Moves between elements:
at | * @ + $ ^ ~
QH | RZ BD LB QP NJ -
SC | BS GD BF TQ DR -
LL | - FZ PJ PH FS CP
NQ | HD BB QG QH DP -
PZ | GS LC GG CL JT TJ
CR | - SN ZG LG HQ BP
JT | MF PZ NR QD JL LS
RT | MM CC CL QZ HD BB
HH | JL LS GD CH BF -
GG | PN BS PZ RT NR DR
PJ | - BN LL SN HL QZ
DR | GG SC TJ BB HR -
MM | - GN JM PJ GP RT
DT | - MG HP TH GS LC
QC | PP TL FB BS DH PC
LP | - JM GP FS MS QD
SN | - PP PH PN CR DH
CC | GN HT SG JZ RT TQ
FB | QS TD QC LC MP TM
CT | MS QD HT DD SG CH
TM | FB SB PC BF BH -
CP | LL HC QZ MP NG LQ
HR | NR DR LS NQ GD -
NR | LG GG JT HD HS HR
BS | HP HS LC CC GG SC
HQ | - CR BM NZ PP TL
GP | - MM LP HL NM HD
LC | DT JL BS SG PZ BF
HD | GP RT QD RZ HT NQ
TQ | CC DP DQ DL BB -
QG | QD QR NQ LB CH -
MF | - GS LG LP MG JT
DL | JZ NJ PQ PC BD -
JM | - TH MM LL LP CL
NJ | ZT QH GH PB DL -
MG | - MF NZ MS DT JL
TZ | DH PC BH DR QP -
GD | HS HR HH DP SC -
BF | LC HH SC DQ TJ -
DP | HT NQ CH NJ TQ -
MS | - LP NM JP TH CT
LG | - PN MF GP NZ NR
ZT | NT RZ DD TL JZ NJ
RZ | HL QZ NG BP ZT QH
LQ | CP PQ BD BH LB -
QZ | PJ JZ CP DH RZ BD
QF | ZG MP BP JT TD PR
QD | LP CL HD NG CT QG
NM | - GP MS NT GN HT
HP | - NZ DT GN PN BS
PR | QF BH QP LS SB -
TJ | PZ BF DR QR LS -
MP | PH FB DH PZ QF BH
NG | FS CP RZ QF DD LB
CL | JM SG RT CP QD QR
HT | NM HD CT ZT CC DP
JL | MG JT HS CT LC HH
BP | CR DH QF NR TL QP
BH | MP TM TZ TJ PR -
CH | CT QG DP GH DQ -
BB | RT TQ QR BD NQ -
PN | - HP GS MM LG GG
GH | DD LB NJ SB PQ -
SG | TH CT CC HC CL DQ
HS | NZ NR JL HT BS GD
NT | - HL JP HQ BN ZT
PC | QC PB TM SC TZ -
QP | BP TZ PR HR PB -
PP | - HQ QS HP SN QC
GN | - NM TH BN MM CC
FZ | - JP BN QS LL HC
TD | BM QF TL JL FB SB
JZ | BN ZT HC QC QZ DL
HL | - PJ FS CR NT RZ
DQ | SG CH TQ PQ QR -
LB | NG LQ QH PR GH -
NZ | - LG MG NM HP HS
QR | CL DQ BB LQ QG -
SB | TD PR PB HH TM -
BD | QZ DL LQ TZ QH -
TH | - MS GN FZ JM SG
FS | - LL HL ZG JP NG
BN | - NT FZ PP PJ JZ
PH | - QS SN GS ZG MP
TL | HQ BP TD HS QC PB
HC | FZ DD JZ FB CP PQ
BM | - ZG HQ MG QS TD
GS | - DT PN JM MF PZ
LS | JT TJ HR QG HH -
JP | - FS NT BM FZ DD
ZG | - PH CR MF BM QF
DD | JP NG ZT TD HC GH
QS | - BM PP DT PH FB
PB | TL QP SB GD PC -
DH | SN QC MP GG BP TZ
PQ | HC GH DL TM LQ -

The rows follow the links: the fewer symbols apart two elements are, the more alike their rows tend to be.

Each row is also shifted at random along 2 hidden directions that mean nothing.

Each row, then its element:
 -25    25    32   -44   -11    -1   -33    13   -32    15    22    -6    -6    46     0   -84    34   -17    37   -45   -19   -34   -47     8   -25   -48   -16   -10    -6   -26    47   -36    -5    -2     6   -21    18   -56    29; element LS
  76    20   -23    45   -76   -11     2   -14    29    14   -17    -6   -20    -5     2   -65    19    23   -19    23     5    12    37   -12   -16    20    37     4   -25    -8    16    81    37     8   -51   -11     2   -25     4; element ZT
  46     4   -45    40     8     3    13   -23    47   -24   -37   -14    24   -28     1     2   -15    36   -18    21     8   -22    39    12   -32    17    23    -3     8    10    -4    64    40    10    -3    10     9    14    33; element BN
  61    -1    40    -3    28    30    25   -21     0    40    46    -2    53     1   -45     4   -33    40    45    18   -52   -60   -24    20   -30   -43     3   -33    31   -19     5   -13    20    29   -38     2   -36   -57    35; element PH
  58   -25   -10   -41    34    13    41    -3   -47    55    -4   -22    38   -26     2    67   -58   -14   -30    -8   -24    26   -10    10     3    35   -40     1    15   -15   -30    67   -57    16    -1    28    -3   -25   -13; element PN
  31    51    27    14   -57    21   -26   -11    -3   -17    24    29   -26    19   -41   -99    45    45    30   -16    -3   -38   -52    21   -63   -48   -11   -45   -15     9    31   -15    27    12   -69   -17   -17   -38    36; element TD
 -37   -23    33   -56    44    -4     7     5   -29    -1    10    10    36     1    -7     8   -42   -12    26   -46    -7   -27   -58   -10    -1   -30   -42     2    16    -6    11   -52   -42   -20    35    12   -11    14    -4; element PZ
  26    23    46    -2   -48   -39    21   -22    -5    -2    23   -31   -34   -14    43    15    36     7    30    -5    23    52    30    -3   -11   -34    -6    26   -21     3   -21   -37     2    -8    -2    29    32     1    10; element MS
  21   -22   -35    -8    14    44   -41    15     0   -26   -30    39    12    28   -28     4   -19   -36   -37    10    20    -7   -24   -16    34    38   -34    -4     4    19    17    43   -21     0   -26   -21   -53    45   -11; element PC
  33   -19   -30     5    35    41   -33    11     6    47   -21    17    22    28   -37    -2   -51   -28   -35     9   -30   -21   -15    -1     5    30     4   -31    19   -21    22    68    -9    -6   -31   -23   -37   -49   -11; element TZ
  34    15   -25    42   -37     5    10   -16    26    46    -8   -25    -1    25   -15   -82    26    30   -12    30   -48   -12    19     8   -52    19    72   -30    -8   -37    36    68    61    11   -28    -8    14   -88    22; element RZ
  31   -34   -42    52    15    10   -31     9    13   -21   -28    12    -4    15     4    29   -27   -37   -31    49    18    19    46    -8    44    30    15     0     7    24     1    45    32   -11     6   -21   -16    21   -18; element DL
 -39   -11    36    13    50   -26    38     2    -4    21    21   -14    29   -35    29    44   -25     8    13    -1   -19   -17    22    -5    -3   -15    23    17    14    -2   -32   -36    -5    -9    46    11    52   -13     1; element JM
 -45   -22    34    43    35     9    32     2    19    12    20    20    36   -46    12    92   -40    25    14    44   -11    28    52     7    19   -13    61    28    15   -12   -52   -41    22   -10     8    21   -25    14   -28; element LL
   3   -13    26   -27    40   -11   -21   -14   -28    20    14    -7    28    34    -4   -14   -28   -22    37   -29   -30   -45   -32     3    -3   -24   -31    -7    27   -22    28   -28   -16     3    12   -15    12    -7     1; element TJ
 -26   -38   -39   -18    50   -25     9     4    -5    16   -28   -18    27   -14    40    34   -33    10   -44   -14   -12     3    23   -19    21    30     7    33    15    -4   -22    37   -12   -15    58    17    36    -1   -26; element RT
 -38    25   -51    36   -46     9    29   -25    31   -27   -37    -3   -35   -24     0    15    38    32   -32    24    29    31    35     7   -10    31    42    -3    -6     9   -15    27    28     9   -18    24    14    32    12; element NT
  21   -12   -31     9   -29    42   -25    -4   -10    46   -14    16   -19     4   -20   -16     1   -28   -30    27   -19     1   -12    -2    18    37    26   -17   -29   -32    18    56    -3    11   -60   -24   -50   -48   -11; element QP
 -18     3   -42    43    15    10    27    -2    24    23   -28     4    43   -14    -5    11   -20    38   -30    21   -32   -40    15    -3   -29    18    47   -19    23   -11   -20    47    34    22    20    20     4   -24    27; element PJ
 -59   -27   -44   -13    57    42    19    10   -11    -6   -53    31    41   -11   -39     6   -38    17   -36   -15   -17   -15   -33    -9    13    18     7   -27    18    11    -2    23    -9   -10   -10    14   -61    20     1; element DH
  24    23   -46   -25    27     2    -1   -33   -27   -43   -47    -2    29   -19    -1     0     2    24   -27   -27    24   -35   -47     9   -31    14   -68    -6     4    18    -2    25   -35     6    22     5     7    36    39; element HP
   4    24    30    36   -29   -10   -55    19    25   -42    20     4   -52    15    -3   -37    26    -6    31    19    20    11    26   -15    22   -22    50     5   -14     2    39   -39    37    -2    -7   -27    -4    12     1; element GH
  50    15    45   -42   -29     2   -30     9   -17    -1    37     1   -39    20    -1   -10    36   -33    21   -15    33    21   -30    -4    15   -39   -50     2   -18    10    13   -25   -37    -5   -18   -16     9     6     2; element HH
  -8   -24    35   -46    18    12   -16     1   -34   -36    17     4    -9   -15     2    31    -9   -28    11   -20    32    11   -22   -11    38   -12   -67    11     4    32   -26   -66   -49   -28    12     6    -3    58   -40; element LC
  19     6   -46     7    31   -41    28   -15    -3    15   -21   -38    46   -22    23     3   -17    39   -13    11   -36   -50    21    17   -38    12     4    10    10    -8     2    44     7    25    62    13    44   -21    38; element MM
 -30     5    18    -1    38   -41   -44    14     8   -16    20    -9    20    44    34   -55     0    12    46   -18   -36   -91    -6    12   -12   -44     5     2    24     4    61   -44    18    -1    82   -34    39    -8    28; element QR
 -48    32   -69   -11    41    36     7   -18    -3   -77   -63    57    37    -3   -48   -20    22    43   -22   -37    34   -51   -58    27   -43    28   -35   -15     9    21    21    -4    20     3   -13    18   -43    79    51; element PP
  -6    18   -42   -10   -14    32   -23     4    -9   -12   -34    29   -36    16   -30    -7    27   -36   -34    -2    25    30   -22    -1    32    20     1   -11   -14    14    13    20   -14    -8   -67   -16   -36    15   -19; element PB
  81    -7   -10   -45   -33     1    34    -5   -39    86     0   -23   -10    -1    15    -3     1   -19   -31     2   -56    13   -18   -11    -5    26   -32   -12   -15   -48   -11    89   -28    -9   -39    -2     9   -80   -28; element NR
 106   -12    51   -16    -4    37   -18     4    -2     0    47    10    19     0   -35    -7   -26    -3    52    31     5    -1    -6    -7     1   -41   -25   -27     3     9     5    -2    -4    -8   -57    -6   -46     4   -24; element FB
-109   -32    50    21    14   -32    33    13    -8    20    21    -6   -44   -38    59    76   -16   -13    10    16    22    94    38   -30    53   -16    39    44    -5     4   -64   -80   -41   -41    34    30    23     1   -73; element QD
 164    -1   -20   -29   -21     2   -50   -10   -31    25    -1   -33    11    39    19   -55   -10   -15    -9   -17   -34   -44   -30     6   -15     3   -58   -18     8     5    38    98    -3    26   -18   -34    25   -34    27; element SC
  47    -9   -32     8     8   -32   -43     2     6    -6   -20   -39     5    25    42    -9    -9   -36   -33     0     5     2    35    -7    24    16   -40    12    -1    18    10    32    -6     6    56   -18    48    22    -4; element TQ

Complete each set of four: the symbols that take the first to the second take the third to the fourth, perhaps in another order.
Answers are names.
 -50   -17    36   -47    64    -9    26     6   -14   -13    25    18    32    -3    -5   -11    -7     6    31   -40   -13   -43   -57    -7    -4   -28   -34    -2    21     1     9   -61   -38    -9    46     9     5    14   -17
to   66    45   -59   -34    15    -8   -14   -39   -26   -47   -24   -18    46    12   -18   -74     5    57    -1   -32   -11   -94   -78    30   -73     4   -62   -24    19    12    45    46     3    40     5     3    32    -2    66
as -197   -10   -59     7    14   -36    30    19     6   -38   -52    -1   -33   -23    37    14    40    13   -46   -23    14    32    12   -23    24    52    45    30     0     3   -12   -35   -15   -30    74    11    37    37    -9
to JM

 -81   -32    36     4    62   -20    13    14    -4   -11    20   -16    35     2    34    26   -20    13    21   -12   -10   -15    25   -17    14   -30     6    27    24    -2   -16   -65    -6   -35    81     9    26    18   -31
to  -53    -9   -41    -1    -7   -35    37    13    -7    22   -18   -25   -24   -20    44    35    19   -12   -36    14     9    46    46   -22    23    34    47    35   -11   -24   -42    37   -26   -34    42    20    27    -9   -39
as   21   -15    42     2   -30    19   -11    16    -2    46    27    27   -22    22   -26    -5    -3   -36    24     8   -26    12    -5   -10    28   -31    24   -17   -12   -22     6   -26     3    -2   -57   -24   -42   -57   -13
to PB

  -4   -13    45    41    13     0   -28     9    23    20    25   -17    34    31   -12    -6   -22   -25    24    33   -38   -28    34    -1     8   -28    52    -4    28   -16    20   -30    42     9     5   -24    -3   -10    -6
to  -67   -17    52   -12     1    34    36    26    -7    22    38    38   -15   -14   -40    27     9    -5    14     2     0    59    -9   -17    37   -25    21    -9   -10   -13   -27   -65   -29   -22   -41    34   -57     9   -26
as  -62    27    33    41   -17    10     9    14    48    -4    13     5   -19    -5     0   -55    18    31    28     9   -17   -19    14   -19   -29   -33    81   -15   -16   -16    23   -53    46    -2     9    -6     3   -41    16
to BM

 -33    24    15     0    37     7    13   -25     6   -19    20    21    58    -1   -47   -54    -6    54    55   -30   -23   -95   -58    21   -81   -48    23   -36    11   -13    42   -46    33    29     1   -12   -37    -8    71
to    5   -39    45   -35    39     5    46    12   -38    52    24    -3    25   -37     6    90   -51    -3     7    -9   -28    18   -16     8     6   -20   -31     6    17    -4   -50   -59   -52    -4     2    30    -4   -15   -23
as   49     1    35   -10   -31   -29   -34    -1    -2    -3    42   -28   -43    20    17   -18    37   -22    19     9    25    21    33     1    16   -38    -5     4   -28   -14     0   -16   -10    -2     1   -17    45   -14   -10
to GH

 111   -33   -11   -51    10     9    -2     0   -29     6   -17   -16    18    -7     5    17   -37   -16   -26     1    11     6   -12   -13    13    28   -67    -7     3    -5   -29    56   -44    -5   -10    -1     6     8   -35
to   27     6   -56   -44    30   -17   -11    -6    -8    -3   -46    -5    59    36   -23  -102   -15    34   -16   -40   -60  -115   -54    20   -68     2   -35   -24    17   -18    66    55    22     9    42    -1    28   -41    54
as  -31     0    46     0   -21   -31    50   -12     0    38    32   -35    -8   -17    44    51    12    16    24     3    -2    46    40   -10     9   -30    29    28    -8   -16   -41   -30   -28    -3    21    18    43   -24    -7
to MS

-114    30    22     4     7   -29    -8     4    -9   -36     0   -19   -28    33    29   -31    36   -10    29   -27     5   -13    10     0     1   -31    39    14     4     0    34   -78    10     5    59   -28    37     4    18
to  -87    16    35   -46    -3   -15   -16     9   -21    -5    24     6   -14    42     2   -30    34   -20    31   -37    -4   -12   -61     3    15   -35   -22    -2     0   -24    36   -50   -21     4     1   -26   -13    -6    17
as   23    34    52    49   -56    -4    -1    -5    18   -11    26   -17   -38   -26   -10    13    28    22    31    35    29    32    44    12    -4   -34    39    -3   -13     1   -41   -28    32    16   -22    16     6     7     7
to MS

  73     6    28    14     5    25   -51    -4     4   -19    24    24     5    36   -42   -50     3   -16    33    -4    -4   -54   -47    -1   -13   -52   -16   -23    -5     4    60   -10    25    11   -30   -31   -13     4    22
to   -7   -26   -46   -41    32     3   -30    16   -38   -42   -37    12     2    11     7    18   -25   -42   -24   -31    17    -1   -29   -12    46    30   -62    -2    10    25    -1    12   -41   -20    13    -2   -12    43   -23
as   61   -20    45    42    -1    -3   -14     6    25    -8    40    -8    19   -13    -5    10   -22     8    32    38     4    -8    45    -5    -6   -54    25   -17    -5    25   -12   -43    38    -7    -1    12    12    27   -10
to QC

  75   -23    41   -25     6    14    -1    -8   -43     2    53   -10     8   -20    13    83   -30    -4    12    -4    16    35     1   -14    17   -17   -74     2     6    23   -60   -27   -48     1   -23    16   -19    26   -19
to   50    35    48    40   -57     3     8    -9    28    10    34   -12   -24   -25     8     9    14    35    40    27    18    16    36    11   -18   -51    37    -9     1     1   -13   -16    28    20   -35    11    19   -15     3
as   62   -13   -38    10   -42    42    28    14   -13    70   -26    19    -2    -5   -22   -17     4     0   -30    19   -37     4    -2     2   -11    19    28   -16   -10   -52     2    81    10     3   -73    -3   -34   -76   -18
to RT

 -20     3    55     3   -21   -24    40    -7   -14    34    45   -50   -14   -23    39    31     3     5    32    12   -19    30    34    11    -5   -20    27    29    -7   -23   -48   -34    -2     5    33    29    33   -28    -3
to  -45     7   -38     6    -1   -26    48     7    -1    29   -15   -20    -5   -20    35    47    11     9   -43     6     0    31    34     7     7    38    26    35    -5    -7   -40    19   -20    -8    36    25    27   -21   -21
as  -79     2   -58    -1   -12   -30   -24    11     3    15   -36   -16   -20    27    39   -20    27   -16   -31   -12   -17    -3    20    -9    23    39    38    22     1   -25    17    17    -3   -21    48   -17    41   -25    -4
to QG

 -28     5   -43    10   -25   -46   -21     5    15    26   -45   -26   -12    42    29   -36    21   -29   -16     1   -26   -23     6   -12    10    23    30     6    -1   -25    44    62    15    18    26   -25    51   -42    20
to   -2   -31    -8    46   -27     9    30    19    25    67   -11    -6   -24   -18     9    39   -16    -4   -36    41   -18    80    69   -21    18    51    66     8   -15   -35   -37    50     8   -13   -36     7   -12   -23   -47
as  -19   -40   -56    54    28    20     2    22    36   -37   -29    16    17   -24    18    54   -15   -11   -51    48    48    30    55   -24    29    43    26    -4    22    39   -39    16    15   -39    -3    10   -14    83   -47
to PP

  28   -36    58   -52    45    -2    11     4   -45    38    30   -15    37   -12     0    29   -54   -27    35   -32   -26   -10   -31    -6     4   -12   -44     4    17   -17   -18   -28   -54     3     1    16     5   -25   -25
to   12   -17    32     4    41    50     0     5    13    34    29    33    52    16   -44   -28   -23     8    40    -7   -49   -50   -25    -7   -30   -52    19   -20    20    -8    17   -16    12     8   -24    -3   -38   -30    11
as  -94   -12    18    -4    64    41   -24    26     1   -28     7    51    32    22   -30    17   -19   -22     9    -8   -21   -27   -32   -17    39   -22    17   -10    20     9    25   -73    -2    -9     3   -16   -46    26    -5
to LQ

  21    17    48    37   -58     4    -1     9    29   -11    24   -10   -38   -12    13   -15    27    17    27    27    26    33    46   -16   -11   -27    57     2   -23     7   -17   -28    34    -9   -30    11    -2     5    -6
to  -26    19   -42    -2     1    36    32   -13    -6    28   -29    26   -11    11   -40   -49    22    11   -16   -12   -25   -22   -27    -2   -12    27    10   -19    -4   -30    27    29     8     2   -43    -7   -37   -38     7
as   -8     6    37     4   -31    39   -15    16    -2   -18    21    32   -40    13   -25    19    28   -36    17    -4    23    49   -13   -18    40   -22    -6   -24    -4    -1    19   -40   -13   -17   -64   -12   -57    21   -23
to HR

 -25     4   -31    37   -27     2    63   -20    17    47   -15     5   -20   -45    11    44     2    19   -33    30   -17    33    51    13    -1    23    67     9   -12   -23   -36    41    20     2   -27    16     3   -30    -5
to   11     7   -41     4    33    40    14   -13    -3    24   -23    29    48    -4   -46   -12   -29    28   -26    -2   -30   -47   -43    23   -43    29    -4   -30    20   -12    11    49    21    34   -10    22   -35   -20    34
as   55    11   -48     7     2   -43    -4   -18    -1   -15   -30   -46    32   -13    48   -13    -9    26   -32     4     8   -25     7    13   -38    23   -14    14    11    17   -11    50    22     9    47    11    39     7    36
to NT

 -47    -1   -40    38   -26    -1   -38    15    23    -1   -22    14   -68    -8    -1    31    32   -33   -38    30    35    65    47   -16    47    35    30    21    -5    21    -7    22     8    -8   -18   -13    -9    39   -39
to  -26    11    41    35   -40    11   -31    10    18    -3    31     3   -45    16    20    15    31   -31    19    37    21    59    31    -5    43   -43    29    12   -16     9     1   -37    27   -10   -22    -4   -21    27   -34
as  -68    14    15    43    34    -1   -13    -7    41   -89     1    20    12   -21   -23    10     8    68    23   -12    31   -47    16    13   -18   -35    31     1    17    50    11   -87    48    -3    43    37   -18    67    37
to BN

 -54    -4   -29     6     6   -18    56     5    -8    24   -30   -31   -23   -52    41    86     2    -6   -37    15    12    70    55   -11    23    56     9    40     3   -15   -60     8   -14    -1    44    27    20     6   -33
to  -12    15    38    50   -40     7    35    -1    35   -13    37   -15   -31   -35    21    35    18    17    24    34    28    50    45     2    -6   -35    30     3   -20     6   -32   -34    30     1   -20    27    -2    21    -2
as  -28   -37   -22    44   -18     6    -7    24    13    57   -17     6   -48     6    12    66    -4   -50   -50    54    -5    81    66   -16    64    46    60    12   -16   -32   -35    44    -8   -27   -34   -16   -23   -35   -62
to SB

  60     7    47   -47    13    -4    -6   -16   -33   -26    24    -8     2   -11    -2    28   -16    15    22   -25    10    10   -29    16   -16   -25   -73    -1     5    14   -15   -43   -37     5     7    16    -9    26    13
to  -20   -16   -42   -50   -27    -2    16    11   -46   -16   -40     3   -47    -9    10    13    15   -12   -28   -18    48    66   -39    -8    21    47   -45    16     2    11   -23    30   -54   -25    -8    17    -7    27   -31
as  -22     2   -53    49    26   -14     6   -10    47    -5   -34   -14    49    11   -18   -82   -22    64   -13     6   -43   -95     2    23   -72    16    63   -18    11    -1    44    46    53     9    32    -7     8   -40    56
to PQ

  17   -27    48   -12    16    37   -35     3     1   -15    24    32    -7     0   -26    63   -19   -51     7    13    32    41   -15    -8    52   -21   -26    12    15    31     0   -40   -26   -19   -34   -14   -46    35   -52
to   33     2   -53   -31    16   -10   -47    -4   -22   -40   -36    -2    25    33   -13   -37     6   -24   -16   -34    12   -41   -54    -2     2    21   -75     2    19    17    42    34    -4    -5     5   -22    -2    22    25
as   70    25   -28    -1   -72   -42    12     4     1    14    -7   -37   -33   -12    41   -14    14     2   -25    28    18    53    50   -16     5    38    -6    23   -24   -13   -27    78    -8     0    -4    12    61   -19   -28
to DD

